Below are the code and all the weights of a small trained network. Each question names an input and a target symbol and asks about switching units off, where a switched-off unit gives its printed mean instead of its output.

import numpy as np


def w(rows, s, z=0):
    codes = np.array(rows[::2]) - 128.0
    scale = np.full(codes.shape[1], s)
    scale[-1] = z or s
    return codes * scale


def f(y):
    return np.maximum(y, 0)


def softmax(a):
    e = np.exp(a - a.max(-1, keepdims=True))
    return e / e.sum(-1, keepdims=True)


def log_softmax(a):
    a = a - a.max(-1, keepdims=True)
    return a - np.log(np.exp(a).sum(-1, keepdims=True))


def net(x, mask):
    ids = ['ΓΔΘΛΠΣΩαβζημξτψ'.index(c) for c in x.split()]
    T = len(ids)
    res = E[ids] + P[:T]
    u = 0
    for l in range(2):
        q, k, v = (res @ M[l].T for M in (Q, K, V))
        z = softmax(np.where(np.tri(T) > 0, q @ k.T / 2**0.5, -1e9)) @ v
        res = res + np.where(mask[u], z, O[l][:, -1]) @ O[l][:, :-1]
        u += 1
        y = f(res @ A[l][:, :-1].T + A[l][:, -1])
        res = res + np.where(mask[u : u + 16], y, B[l][:, -1]) @ B[l][:, :-1]
        u += 16
    return log_softmax(res[-1] @ U[:, :-1].T + U[:, -1])


Q, K, V, O, A, B = {}, {}, {}, {}, {}, {}
E = w([
[91,105,172,212],'Γ',
[141,141,90,125],'Δ',
[29,195,154,122],'Θ',
[104,130,102,172],'Λ',
[91,140,193,216],'Π',
[78,89,91,28],'Σ',
[114,57,142,190],'Ω',
[147,131,83,113],'α',
[142,137,86,117],'β',
[75,146,83,183],'ζ',
[160,119,85,129],'η',
[119,105,197,202],'μ',
[164,3,80,114],'ξ',
[213,142,181,85],'τ',
[145,219,164,111],'ψ',
],0.015)
P = w([
[254,168,39,117],'0',
[120,123,124,109],'1',
[112,123,128,105],'2',
[108,123,130,100],'3',
[105,116,132,97],'4',
[100,120,133,93],'5',
[96,124,132,87],'6',
[95,128,134,83],'7',
[92,131,130,88],'8',
[91,125,134,88],'9',
],0.0052)
Q[0] = w([
[58,137,251,180],'L0H1',
[181,104,229,104],'L0H1',
],0.031)
K[0] = w([
[1,91,174,43],'L0H1',
[146,128,195,71],'L0H1',
],0.04)
V[0] = w([
[131,232,134,3],'L0H1',
[170,204,180,134],'L0H1',
],0.0059)
O[0] = w([
[37,106,1,214,9],'L0H1',
[231,134,41,236,102],'L0H1',
],0.0038,0.0013)
A[0] = w([
[227,182,234,47,90],'L0N1',
[155,119,127,170,138],'L0N2',
[108,222,214,89,78],'L0N3',
[147,161,196,212,90],'L0N4',
[202,104,129,237,70],'L0N5',
[131,8,83,127,5],'L0N6',
[171,204,161,123,124],'L0N7',
[163,189,254,121,75],'L0N8',
[214,140,54,20,34],'L0N9',
[97,233,126,92,81],'L0N10',
[33,32,154,119,88],'L0N11',
[62,163,95,150,96],'L0N12',
[83,166,6,121,67],'L0N13',
[122,125,127,129,110],'L0N14',
[135,220,198,76,55],'L0N15',
[109,114,155,72,64],'L0N16',
],0.0088,0.011)
B[0] = w([
[50,143,211,86,200],'L0N1',
[87,141,135,102,220],'L0N2',
[134,143,93,166,162],'L0N3',
[194,103,57,169,209],'L0N4',
[77,77,106,91,149],'L0N5',
[238,204,241,87,164],'L0N6',
[203,157,133,104,198],'L0N7',
[255,128,123,132,178],'L0N8',
[166,40,144,109,150],'L0N9',
[116,146,125,180,164],'L0N10',
[184,182,130,198,252],'L0N11',
[123,98,184,95,172],'L0N12',
[134,69,93,199,162],'L0N13',
[73,165,121,100,128],'L0N14',
[123,139,93,191,135],'L0N15',
[110,165,114,122,133],'L0N16',
],0.021,0.0021)
Q[1] = w([
[118,148,2,16],'L1H1',
[149,214,132,163],'L1H1',
],0.018)
K[1] = w([
[147,11,57,9],'L1H1',
[126,171,114,247],'L1H1',
],0.015)
V[1] = w([
[125,254,94,117],'L1H1',
[83,113,97,183],'L1H1',
],0.0097)
O[1] = w([
[112,204,3,39,254],'L1H1',
[101,29,88,113,12],'L1H1',
],0.0061,0.00065)
A[1] = w([
[25,107,166,139,194],'L1N1',
[69,93,118,227,141],'L1N2',
[76,81,52,172,32],'L1N3',
[63,110,151,196,53],'L1N4',
[121,170,86,69,191],'L1N5',
[118,168,8,184,12],'L1N6',
[9,113,173,226,134],'L1N7',
[65,58,136,93,115],'L1N8',
[141,200,113,23,46],'L1N9',
[37,96,32,110,148],'L1N10',
[57,128,199,137,36],'L1N11',
[132,156,26,207,105],'L1N12',
[75,169,173,119,154],'L1N13',
[28,93,54,117,19],'L1N14',
[62,160,124,113,104],'L1N15',
[36,117,87,151,196],'L1N16',
],0.013,0.011)
B[1] = w([
[188,61,133,72,231],'L1N1',
[98,69,98,195,248],'L1N2',
[175,172,234,65,156],'L1N3',
[189,190,80,124,163],'L1N4',
[124,219,173,191,236],'L1N5',
[144,74,225,149,188],'L1N6',
[47,151,209,97,247],'L1N7',
[85,167,150,139,149],'L1N8',
[133,58,74,92,205],'L1N9',
[77,89,129,21,188],'L1N10',
[95,177,103,199,147],'L1N11',
[79,164,46,72,254],'L1N12',
[131,121,122,62,196],'L1N13',
[128,138,102,253,141],'L1N14',
[143,95,116,164,150],'L1N15',
[199,145,55,167,219],'L1N16',
],0.026,0.0074)
U = w([
[162,123,155,112,115],'Γ',
[217,104,39,102,60],'Δ',
[157,117,130,116,129],'Θ',
[157,121,141,125,133],'Λ',
[158,142,165,152,193],'Π',
[130,75,194,154,180],'Σ',
[225,102,149,41,92],'Ω',
[192,39,97,182,178],'α',
[185,62,99,136,127],'β',
[117,190,139,106,159],'ζ',
[254,65,146,153,255],'η',
[160,122,153,125,157],'μ',
[128,135,189,88,41],'ξ',
[91,113,108,170,94],'τ',
[109,72,124,70,44],'ψ',
],0.0075,0.006)

Each question gives the input, a string of symbols that net reads in full, and the target symbol t.
The units are the heads (2 rows each of Q, K, V and O) and the neurons (one row each of A and B). Each row of codes is followed by its name. A weight is (code - 128) times the scale printed after its matrix; where a second scale follows, it is the last column's (O, A, B and U).
mask holds one flag per unit, layer by layer, with each layer's heads first. A switched-off unit (its flag False) gives its mean, the last column of its rows in O or B, instead of its output. The means were averaged over made-up inputs and are rounded, as every weight is.
A unit's drop is (log p(t) with every unit on - log p(t) with that unit switched off) / (log p(t) with every unit on - log p(t) with every unit switched off).
The circuit of an input: a set's keep is (log p(t) with only the set's units on - log p(t) with every unit switched off) / (log p(t) with every unit on - log p(t) with every unit switched off). Starting from the 12 units with the biggest drops (on a tie, the unit counted first), units are removed one at a time, each time the one whose removal leaves the highest keep (on an exact tie, the one counted first), for as long as the keep stays at least 0.8.
units of the circuit, in order: the units of the circuit, biggest drop first
most important unit: the unit with the biggest drop
top k neurons: the k neurons with the biggest drops, biggest first
k most important neurons of layer l: the k neurons of layer l with the biggest drops, biggest first
input ξ Ω ξ ζ ψ Π Π Π, target ζ: units of the circuit, in order => (L1H1 L0N10 L1N5 L0N3)
input Δ τ η, target Δ: units of the circuit, in order => (L1N7)
input η η Ω μ Ω Θ Π η, target η: units of the circuit, in order => (L1N12 L1N7)
input ξ α Π ψ ξ Γ ζ Ω, target ζ: 3 most important neurons of layer 0 => (L0N10 L0N11 L0N1)
input ψ Π μ, target ζ: top 2 neurons => (L1N5 L1N1)
input η Γ Ω, target Σ: top 3 neurons => (L1N7 L1N12 L1N16)
input ξ Π Ω Π Ω β Γ Σ β, target ξ: top 2 neurons => (L0N9 L0N11)
input Δ ζ Λ Γ τ Ω ψ Γ Π, target ζ: top 2 neurons => (L1N12 L1N5)
input Σ Δ ζ τ, target Ω: 4 most important neurons of layer 1 => (L1N13 L1N2 L1N9 L1N7)
input Λ Ω ξ, target η: units of the circuit, in order => (L1N12 L0N6)
input τ η ξ Θ Σ ζ Ω Π β, target τ: top 4 neurons => (L0N9 L0N11 L0N13 L1N2)
input Ω Π τ Σ, target Ω: units of the circuit, in order => (L0H1 L0N1 L1N2 L1N1)
input τ η ξ ξ, target η: 3 most important neurons of layer 1 => (L1N12 L1N7 L1N10)
input ζ Π η Θ Ω Σ, target ζ: units of the circuit, in order => (L1N5)
input ψ Λ β ζ Θ, target ψ: units of the circuit, in order => (L1N10 L0H1 L1H1)
input ψ τ β Γ α Δ Ω Γ β, target ψ: top 3 neurons => (L1N12 L1N10 L0N13)
input ζ Ω τ, target Ω: units of the circuit, in order => (L0N1 L1N1)
input β β μ, target η: units of the circuit, in order => (L0H1 L0N8 L1N12)
input Λ Ω Θ Ω Θ Σ Ω Π Π Ω, target τ: top 3 neurons => (L0N11 L1N2 L0N12)
input Ω τ ψ Θ η τ β Γ, target ψ: units of the circuit, in order => (L0H1 L1H1 L1N10 L0N10)
input ζ Π Σ Ω, target τ: most important unit => L0N11
input Δ α τ β, target Δ: top 4 neurons => (L1N7 L0N13 L1N16 L0N6)
input Π Σ Ω Ω τ β Π Γ, target τ: 2 most important neurons of layer 0 => (L0N11 L0N1)
